In the rows, 128 means zero.
Each row is followed by its group and then its class within the group.
[155 106 124  30 123  96 136 117  65 138 131 125 112  97 137  62  93 137
 164 169 163  59 101 151 115  80  86 150 110 104 156  67 143  88 136 158
 163]
Z.Qf
[153  99  87  74 120  89 150 103  73 136 155 117 145  96 148  85  99 145
 136 165 144  74 104 146 152 113  78 147 138  99 166  95 166  74 128 161
 167]
Z.Cd
[160 103 119  61 134  62 124 119 103 125 110  92 124  64 161 102 114 131
 100 161 172 106 129 164 114  67  90 144 111 115 157 111 148 116 133 141
 165]
T.ht
[164 116 124  34 137  82 115  69  90 126 137 146 131  95 160  57  97 131
 116 148 156  90 105 160  81  89  61 137 115  95 147  68 159  91 158 135
 157]
Z.Qf
[139 132 141 113 143 120 137  95  87 121 126 133 126 104 160 104 130 107
 132 177 126 116 119 138 130 105 103 151 100  83 150 127 151  96 133 148
 133]
Z.Cd
[158 107 114  72 120 102 108  90  96 135 154 109 114 106 146  80 107 146
 124 177 152  80 111 160 122 121  91 155 135 134 145  94 153 109 135 149
 168]
Z.Qf
[152 100 141 100 135 106 140 111  89 129 112 128 123 118 144  85 145 128
 124 168 142 120 125 163 150 116 100 157 111 132 168 119 144 109 127 162
 159]
Z.Qf
[146 119 130  75 120 138 116 102 104 123 108 119 124 133 145  60 128 146
 149 127 137  83  82 137 102 111  97 161 136 117 150 108 116 120 139 150
 137]
Z.Qf
[129 120 161  72 148  51 105 116 104 127 108  85 122  99 142  92 111 187
 117 129 182  77 150  92 107  76  99 137 139 131 142 118 130 146 131 134
 151]
T.fh
[145 116 203  33 149  70  90 142  94 137 112  97 120 120 162  91 117 155
 116 127 214  90 118 116 103 122  77 179 143 125 172 106 148 150 135 165
 157]
T.dd
[161 121 142  37 111  44 104 115  77 135 117  93 133 106 137  75 129 144
 129 137 179 102 127 123  94  79  79 167 145  99 156  78 153 134 128 161
 167]
T.dd
[136 125 103  56 124  98 113 118  95 122 104 110  95 120 146 116 111 144
  81 120 171  92 122 114 129  95 130 144 141 131 179 121 157 113 145 147
 123]
T.fh
[145  96 118  50 122  82 113 104 117 126 103 117 137  73 184  71 115 141
 131 150 183  80 124 145 119  79  73 170 134 127 166  64 165 105 135 165
 166]
Z.Qf
[149 111 153  77 166 108 114 104  94 145 102  98 145  90 160 103 126 142
 129 147 164 106 124 122 104  91  92 191 113 116 166 147 140 121 146 165
 146]
Z.Hp

Each row is followed by its group and then its class within the group.
[156 132 137 128 122 162  88 123 126 154 123 165 127 122  88 196 133 129
 122 121 117  87 134 137 142 131 129 139 123 125 153 137 107 133 138 133
 126]
(56).P
[136 109 144 155 135 125 174 143 149 110 130 139 119 136 190 120 155 136
 108 141 130  90 136 118 119 130 144 129 121  95 135 130 117 108 103 127
 107]
(66).E
[160  84 141 113 116 166 130 104 118 148 107 140 123 120  91 169 161 125
 134 128 124  84 144 147 146 135 115 155 126 137 207 133  64 107 121 130
 115]
(62).W
[111 129 132 135 127 113 190 137 142 122 129 111  99 126 186  86 122 135
 122 156 119 146 111 100 120 125 134 110 125  93 122 116 142 126  94 123
 131]
(66).X
[236  65 146 136 116 104 193 181 149 214 116  98 132 119 236 111 125 147
  75  82 113 123 121  69 133  97 165  74 156 110 134 129  92  47 106 130
 114]
(66).E
[154 104 152 129 109 150 120 115 121 147 106 123 134 127 122 138 139 122
 131 108 129 115 133 117 134 111 136 147 122 138 169 130  83  84 110 129
 126]
(62).C
[114 144 138 153 130 107 152 141 141 117 131 117 117 127 196 118 115 127
 107 166 123 140 128 121 126 127 137 150 131 124 137 131 113  94 106 124
 151]
(66).X
[195  68 137 181  87 151 126 140 134 181 101 129 112 130 182 171 134 135
 102 102 116  70 131 118 137 101 151 138 130 135 151 142  81  81 122 134
 121]
(62).C
[123 119 132 158 118 107 168 137 138 121 122 113 109 132 211 114 130 126
 111 156 132 125 122 127 120 118 140 142 122 119 155 128  90  67 102 120
 131]
(66).X
[129 113 128 126 118 156 132 113 127 128 112 139 120 145 101 148 145 127
 134 128 126 103 137 147 144 139 115 146 127 122 182 137  93 127 125 128
 120]
(62).C
[125 147 124 159 142 148  96 119 120 122 136 158 139 139  51 159 151 128
 131 126 131 109 132 145 145 149 108 138 111 120 144 124 125 154 151 122
 116]
(56).P
[147 112 149 148 122 109 172 146 147 122 127 124 112 147 227 104 144 126
 107 147 132 108 132 103 122 115 129 139 133 109 135 115  97  53  82 122
 112]
(66).E
[207 109 146 128 135 103 157 141 134 151 122 124 134 134 222  73 133 131
  94 110 135 152 115  78 123  99 160 103 149 128 133 130  81  20  75 130
 130]
(66).E
[110 118 143 131 126 160 138 110 132 108 121 124 113 158 134 132 153 128
 146 134 129 114 138 134 135 131 118 151 121 128 167 129 100 105 107 118
 112]
(62).C
[209  72 134 150 103 147 148 137 137 187 112 128 109 129 150 174 139 131
 103 122 106  82 142 131 129 119 142 130 121 120 199 147  90 123 122 139
 123]
(62).W
[121 109 128 145  90 163 111 124 121 126 106 133 102 135 116 183 159 122
 144 144 119  69 142 151 136 126 131 175 115 132 185 144  87 130 121 142
 131]
(62).C
[127 109 140 129 114 153 134  93 120 117 106 134 121 121  92 154 153 123
 142  83 118 102 130 135 127 136 112 164 114 126 204 133  86 110 112 122
 113]
(62).C
[153  95 127 150 117 115 173 146 139 159 128 127 111 130 203 126 131 132
 112 136 114 112 138 113 120 105 148 107 124 108 118 126 121 132 109 126
 128]
(66).X
[160  86 135 151 108 153 142 107 131 161 108 132 111 142 126 159 146 126
 126 138 121  95 138 236 136 127 126 161 102 129 224 137  59  89 112 131
 129]
(62).W
[106 111 126 130 119 122 190 121 120 131 114 115  94 121 157  97 132 127
 124 175 116 156 141  98 119 133 125 107 114 100 150 118 120 161  79 123
 140]
(66).X
[123 117 125 142 128 147 126  91 130 144 120 146 130 139  87 165 143 117
 134 162 111 108 156 149 120 149 117 164  96 128 212 125  80 143 121 124
 138]
(62).W
[164 139 138 121 126  96 178 146 134 138 126  96 122 122 184  94 122 133
 106 140 131 169 114  81 117 116 138 117 143 114 133 117 131  78  95 121
 140]
(66).X
[147 111 143 138 148 121 173 134 128 107 132 127 122 140 167 110 148 132
 124 133 111 116 129 108 128 137 119 137 131 108 161 131 115  74  81 124
 115]
(66).E
[160  97 121 127 117 142 140 121 131 177 113 128 115 125 121 143 139 137
 113 147 121 126 133 116 128 126 126 131 123 117 165 128  99 152 110 131
 142]
(62).W
[133  86 129 137 108 171 101 133 126 152 118 165 126 129  87 190 157 136
 122 105 117  54 132 138 140 129 122 115 114 122 143 141 137 185 148 137
  90]
(56).P
[102 110 126 148  98 162 113 111 131 125 108 139 112 133 126 168 145 127
 141 141 114  80 148 145 133 128 141 162 111 132 176 149  92 153 127 121
 120]
(62).C
[ 78 125 127 134 118 175  84 104 120  83 116 138 126 133  83 151 148 122
 166 145 126 114 132 152 142 146 120 176 113 147 171 131  95 141 126 118
 119]
(62).C
[185 134 138 142 129 141 158 122 133 170 112 123 120 143 122 147 139 119
 106 146 115 123 140 127 125 141 124 143 113 114 203 132  82 105  91 133
 146]
(62).W
[168 129 149 134 134 155 127 137 137 178 152 186 127 138  96 172 170 121
 112 139 121  64 140 124 117 152 117 119 126  92 147 134 143 181 136 129
  94]
(56).S
[138 132 131 116 134 141  95 103 108 134 114 124 146 130  78 144 130 114
 125 130 134 143 127 133 135 131 113 157 123 152 174 116  82  95 125 132
 152]
(62).C
[234  71 157 130 114 117 195 168 136 156 116  99 128 132 236  91 138 133
  96  81 123 115 118  74 133  98 166  87 156 114 125 139  99  37  79 129
  90]
(66).E
[140 148 152 128 135 145 120 107 123 126 121 124 128 136 105 142 137 124
 124 144 146 136 134 134 129 142 120 169 116 131 192 124  79  63 111 120
 139]
(62).W
[137  70 133 168  79 168 152 124 137 128  97 139  84 132 175 181 157 128
 128 151 115  61 136 137 138 119 137 161 113 122 203 146  90 103 112 125
 117]
(62).C
[147 108 152 124  95 152 107 128 124 142 106 128 114 131 135 152 151 126
 127 127 122  99 121 103 139 114 147 147 129 137 155 138  95 100  81 127
 126]
(62).C
[159 101 144 145 129 122 163 139 139 141 122 123 131 134 191 121 138 115
 111 105 118 106 143 106 125 115 157 117 133 108 140 132  95  87  88 125
 112]
(66).E
[140 123 130 155 123 111 169 145 143 144 133 129 113 129 207 112 128 134
 103 145 125 121 121 107 116 116 148 136 131 108 132 134 122  96 101 115
 128]
(66).X
[146 106 137 179 108 151 164 132 126 123 114 143  95 148 149 180 154 117
 119 154 118  82 152 162 132 148 119 185  96 115 236 138  76  83 132 125
  84]
(62).W
[214 105 146 121 145 140 140 142 131 182 135 144 137 132 109 150 158 136
 109 107 114  96 133 114 129 139 131  99 125 106 148 126 121 139 112 140
 112]
(56).S
[ 81 139 124 162 133 112 186 125 141  92 134 132 102 132 163 118 139 121
 135 180 123 136 151 150 114 145 116 161 103 111 165 120 132 129 123 127
 129]
(66).X
[151  98 123 134 115 159 138 118 125 142 105 127 116 128 108 157 142 126
 127 138 121 107 131 141 144 131 118 142 116 117 196 118  98 130 127 132
 122]
(62).C
[ 70 116 119 135 119 153 147 101 127 105 117 121 108 132  81 143 153 118
 156 167 126 118 146 155 131 150  97 171  96 123 202 125  97 145 127 111
 131]
(62).C
[119 116 131 139 113 182  99 112 130 137 116 161 122 132  90 188 153 122
 130 139 115  64 140 140 144 133 127 153 104 125 161 132 122 181 144 122
 112]
(56).P
[137 128 138 145 125 108 149 139 141 123 133 120 118 137 194 109 163 134
 115 145 128 129 128 112 120 123 164 128 133 120 141 124 105  92 104 125
 131]
(66).X
[117 132 139 130 122 142 126 115 120 105 119 126 126 138 106 148 138 123
 138 142 137 114 140 236 136 137 116 157 119 131 182 132 106 106 128 122
 131]
(62).C
[125 128 129 123 130 153 133 115 113 112 109 126 120 132  82 137 135 117
 145 137 130 140 125 152 136 139  97 142 121 131 198 122 103 103 132 131
 138]
(62).C
[ 85 130 122 132 124 140 123  93 120 114 127 127 127 129  98 134 134 126
 146 129 132 140 129 150 137 134 116 176 103 137 174 129  72 121 123 123
 144]
(62).C
[162 122 137 120 109 152  95 125 111 158  78 117 116 121 102 165 128 135
 126 117 113 125 114 129 141 123 127 162 129 151 183 134  78  86 125 130
 148]
(62).C
[141 112 131 146 135 136 123 124 124 184 146 163 126 134  90 181 149 134
 126 119 114  74 141 136 134 145 122 126 108 117 136 127 134 189 155 134
 105]
(56).S
[114 144 143 157 138 133 174 132 146  99 133 133 105 141 181 126 157 122
 119 164 127 115 145 126 115 145 130 152 116  98 169 130 112  92  98 118
 109]
(66).E
[170 113 140 134 129 103 175 147 140 136 131 113 122 134 180 105 120 127
 111 127 109 144 117 109 128 124 132 119 136 115 141 126 112  88 109 135
 127]
(66).E
[180  87 131 146 111 141 154 131 138 171 116 136 121 132 133 169 145 122
 111 129 118 105 145 126 133 136 135 130 113 120 184 128  92 125 122 125
 131]
(62).W

Each row is followed by its group and then its class within the group.
[158 120 132 140 135 138 148 132 130 133 138 101 131 126 107 119 107 128
 119 128  94  99 133 129 132 118 123 110 128 115 134 115 126 105 105 147
 128]
gj.M
[120 157 143 122 128 122 130 132 110 134 122 157 126 137 113 167 140 135
 131 116 157 134 125 148 109 151 166 153 124 132 125 161 151 120 155 105
 125]
nf.Y
[151 122 127 137 134 136 152 133 126 132 136 100 130 130  94 129 106 133
 118 127  99 102 132 142 129 119 132 108 141 111 126 122 127  95 112 142
 132]
gj.K
[154 134 144 142 134 134 153 132 124 133 125 119 134 130  80 138 107 140
 125 123  97 105 131 123 129 121 142 120 124 110 124 119 135  96 101 145
 123]
gj.K
[127 144 143 125 125 116 127 141 111 130 123 140 121 138 115 155 140 120
 127 115 147 158 122 136 123 147 156 154 122 136 133 154 155 128 158 117
 125]
nf.Q
[119 147 140 122 131 129 133 133 111 139 128 139 121 140 123 171 136 129
 134 115 150 132 128 172 109 151 166 141 125 131 132 152 147 109 164 110
 131]
nf.H
[127 142 134 124 126 130 129 138 118 139 127 140 127 142 140 163 138 109
 128 122 144 139 126 164 108 161 161 144 121 140 145 153 156 120 162 115
 125]
nf.Y
[130 138 136 123 126 122 130 139 116 133 124 139 126 138 135 166 143 105
 124 125 156 151 124 165  97 154 160 147 128 144 153 155 149 125 172 108
 124]
nf.Y
[123 146 148 121 128 118 133 138 107 132 124 140 127 137 113 166 141 116
 122 116 154 161 123 150 115 147 167 155 121 134 137 162 158 123 167 101
 123]
nf.Y
[126 146 135 121 126 125 124 134 114 131 125 155 130 134 132 165 141 116
 127 127 155 145 124 158 118 148 157 149 130 137 143 153 148 125 160 108
 122]
nf.Y
[122 147 139 121 124 120 130 133 114 127 124 153 127 132 120 165 145 127
 115 125 161 153 126 147 120 146 160 156 131 137 137 152 143 133 154 103
 114]
nf.Q
[132 147 143 127 129 128 140 132 108 133 127 142 127 135 106 166 131 127
 127 122 145 134 126 154 111 146 166 142 125 128 136 156 152 110 151 114
 124]
nf.H
[130 151 151 126 129 117 135 135 108 129 123 157 127 134 108 173 139 130
 127 122 152 148 126 145 118 148 166 159 128 134 136 157 152 120 154 107
 116]
nf.Q
[133 140 151 124 127 127 139 137 108 133 128 136 127 138 116 163 134 120
 125 122 140 145 125 159 116 144 161 147 129 131 142 155 150 114 158 110
 122]
nf.H
[123 141 133 123 127 131 125 135 112 132 126 144 127 136 134 159 138 116
 129 123 152 140 126 161 113 160 153 147 126 134 134 152 153 124 162 112
 124]
nf.Y
[166 122 155 149 135 126 160 135 125 128 137  95 127 127  65 115 100 138
 114 118  85 127 122  96 136 109 128 121 129 111 112 120 132 107  93 142
 128]
gj.K
[115 144 141 119 129 117 122 137 113 131 125 137 127 137 120 151 141 139
 129 116 150 155 123 139 119 142 149 146 124 141 129 150 146 128 159 109
 129]
nf.Y
[122 143 144 121 127 123 135 146 113 133 127 138 124 135 122 169 139 122
 125 121 155 149 125 164 114 140 162 147 127 137 138 154 148 119 164 103
 127]
nf.Q
[138 139 143 127 123 123 131 141 112 129 125 138 123 137 118 154 137 104
 123 121 146 154 120 140 119 148 154 153 123 140 146 149 159 129 158 120
 121]
nf.Y
[136 146 142 132 125 130 141 136 110 133 126 156 126 135 115 182 140 116
 127 118 152 140 125 161 113 151 173 157 126 139 149 159 154 116 160 106
 113]
nf.Q
[140 136 145 125 128 124 140 139 111 132 128 123 127 138 113 163 134 109
 120 122 141 149 121 164 115 144 159 142 126 136 147 147 154 112 161 111
 128]
nf.H
[154 122 134 141 133 141 146 132 128 132 136 109 133 122 104 125 109 127
 129 125 100 102 130 133 128 125 130 118 130 114 127 121 132 107 103 146
 132]
gj.M
[136 150 146 121 126 126 136 135 112 134 123 154 127 134 107 167 135 126
 129 118 142 139 125 139 116 149 163 156 126 132 134 154 156 118 146 113
 120]
nf.H
[124 141 143 120 130 123 132 136 114 134 129 123 123 142 117 155 134 129
 123 115 158 144 124 158 114 144 158 136 124 132 131 145 144 111 159 115
 127]
nf.H
[136 142 147 127 129 118 133 144 107 135 129 123 120 144 113 149 131 106
 119 109 137 160 120 138 114 148 155 147 118 127 126 150 165 117 163 113
 131]
nf.Y
[131 144 144 127 131 127 138 135 111 132 128 143 128 136 110 170 134 125
 123 123 146 141 124 160 115 149 166 147 126 135 135 156 148 110 154 108
 134]
nf.H
[161 126 131 142 132 140 148 136 128 132 138 116 133 129 106 126 108 120
 122 126  95 105 131 126 130 123 130 120 127 116 133 118 143 107 108 148
 126]
gj.K
[170 115 142 145 140 136 152 138 124 137 140  84 127 132  88 108  97 121
 113 117  81 118 126 119 130 119 122 112 125 117 129 113 141  99 108 153
 134]
gj.J
[128 140 136 127 128 136 132 134 111 135 122 147 127 136 123 159 138 123
 124 120 144 137 125 148 119 146 152 144 125 135 135 148 149 119 148 115
 125]
nf.H
[135 150 147 129 125 128 144 140 111 134 128 145 131 136 105 171 137 120
 127 119 142 141 125 149 114 150 169 154 123 135 141 155 157 113 156 114
 122]
nf.Q
[135 136 144 126 130 118 136 136 114 131 130 126 126 137 108 152 128 122
 116 119 136 146 123 137 119 140 152 146 126 132 133 147 145 119 147 116
 126]
nf.H
[127 140 145 121 127 122 128 138 112 132 124 141 124 155 128 164 143 109
 127 118 149 155 132 153 116 153 158 150 124 141 144 154 157 125 162 111
 125]
nf.Y
[158 121 140 140 136 128 145 130 129 128 135 100 131 128  93 106 104 136
 117 122  92 119 130 100 136 109 115 117 124 113 116 113 128 112  96 147
 130]
gj.K
[156 123 142 138 133 129 153 129 128 124 133 102 130 123  88 119 104 140
 121 126  95 120 127 111 139 112 120 113 137 113 119 118 122 109  98 141
 126]
gj.K
[120 141 137 122 127 125 124 135 115 134 132 132 126 139 131 162 138 122
 127 124 153 140 127 163 114 149 157 140 124 136 136 150 145 122 164 110
 127]
nf.Y
[152 121 131 140 134 141 145 126 130 131 137 111 135 124 103 123 109 135
 123 129 100 100 133 129 135 114 126 111 129 110 125 118 122 105 100 144
 122]
gj.M
[168 118 138 147 134 138 150 135 127 126 136 109 134 127  96 123 107 120
 120 128  92 111 128 116 133 122 127 122 127 120 136 115 136 110 105 149
 121]
gj.M
[151 102 127 134 134 131 143 130 133 121 138  76 125 128 122 101 106 111
 118 133  96 126 128 122 138 111 100 103 129 125 135 106 121 123 113 148
 135]
gj.J
[126 148 145 121 124 119 137 139 113 131 125 141 121 135 120 167 139 125
 125 119 155 151 124 156 116 147 164 149 126 139 135 160 150 121 161 100
 124]
nf.Q
[138 143 147 129 130 129 135 137 112 136 130 128 125 136 103 155 127 120
 125 114 129 140 124 143 117 142 158 145 120 133 133 151 154 109 149 121
 125]
nf.H
[123 149 144 118 127 122 134 135 113 133 129 141 124 135 118 165 140 127
 126 120 150 146 122 156 114 146 164 149 124 133 132 157 148 121 157 108
 121]
nf.Y
[121 147 138 118 124 125 137 129 111 130 128 152 128 132 122 188 142 125
 127 133 166 142 130 170 115 146 172 144 128 137 146 162 137 121 162  94
 124]
nf.Q

Each row is followed by its group and then its class within the group.
[106 130 174  93 128 126 134 114 128 133 136 115 140 163 102 127 131 127
 105 149 152 133 168 150 112 156 122 122 117 136 192  97 143 179 145 155
 168]
[19].<77>
[108 117 153 102 127 117 130 121 110 142 129 103 145 114 122 111  95 104
 120 152 126 150 132 144 101 147 117 138 111 139 190  96 126 130 141 112
 172]
[23].<67>
[114 121 172 116 129 106 132 114 124 136 117 104 136 128 110 128  95  91
 123 136 124 136 159 117 108 147 109 121 102 155 188 113 133 134 129 131
 177]
[23].<80>
[109 124 164 109 145 108 116 114 111 139 126 109 121 127 124 147  85 110
 111 153 137 139 152 140 113 140 136 125 112 140 170 125 144 146 149 131
 180]
[23].<80>
[129 142 160  96 112  77 131 120 132 130  92 124 141 127  94 141  96 117
 162 139 121 134 148 124 110 140 100 122 101 173 179  88 130 118 124 136
 167]
[23].<67>
[ 88 125 180  95 129 120 129 110 122 135 153 111 124 135 114 128 150 110
 145 146 132 150 111 136 145 141 123 121 132 133 211 113 160 179 142 160
 178]
[19].<97>
[127 141  58 125 134 136 118 191 111 167 139 120 159  98 118 146 109 123
  90 152 130 133 151 130 199 118 114 152 115 160 157 128 139 140 134 124
 138]
[20].<85>
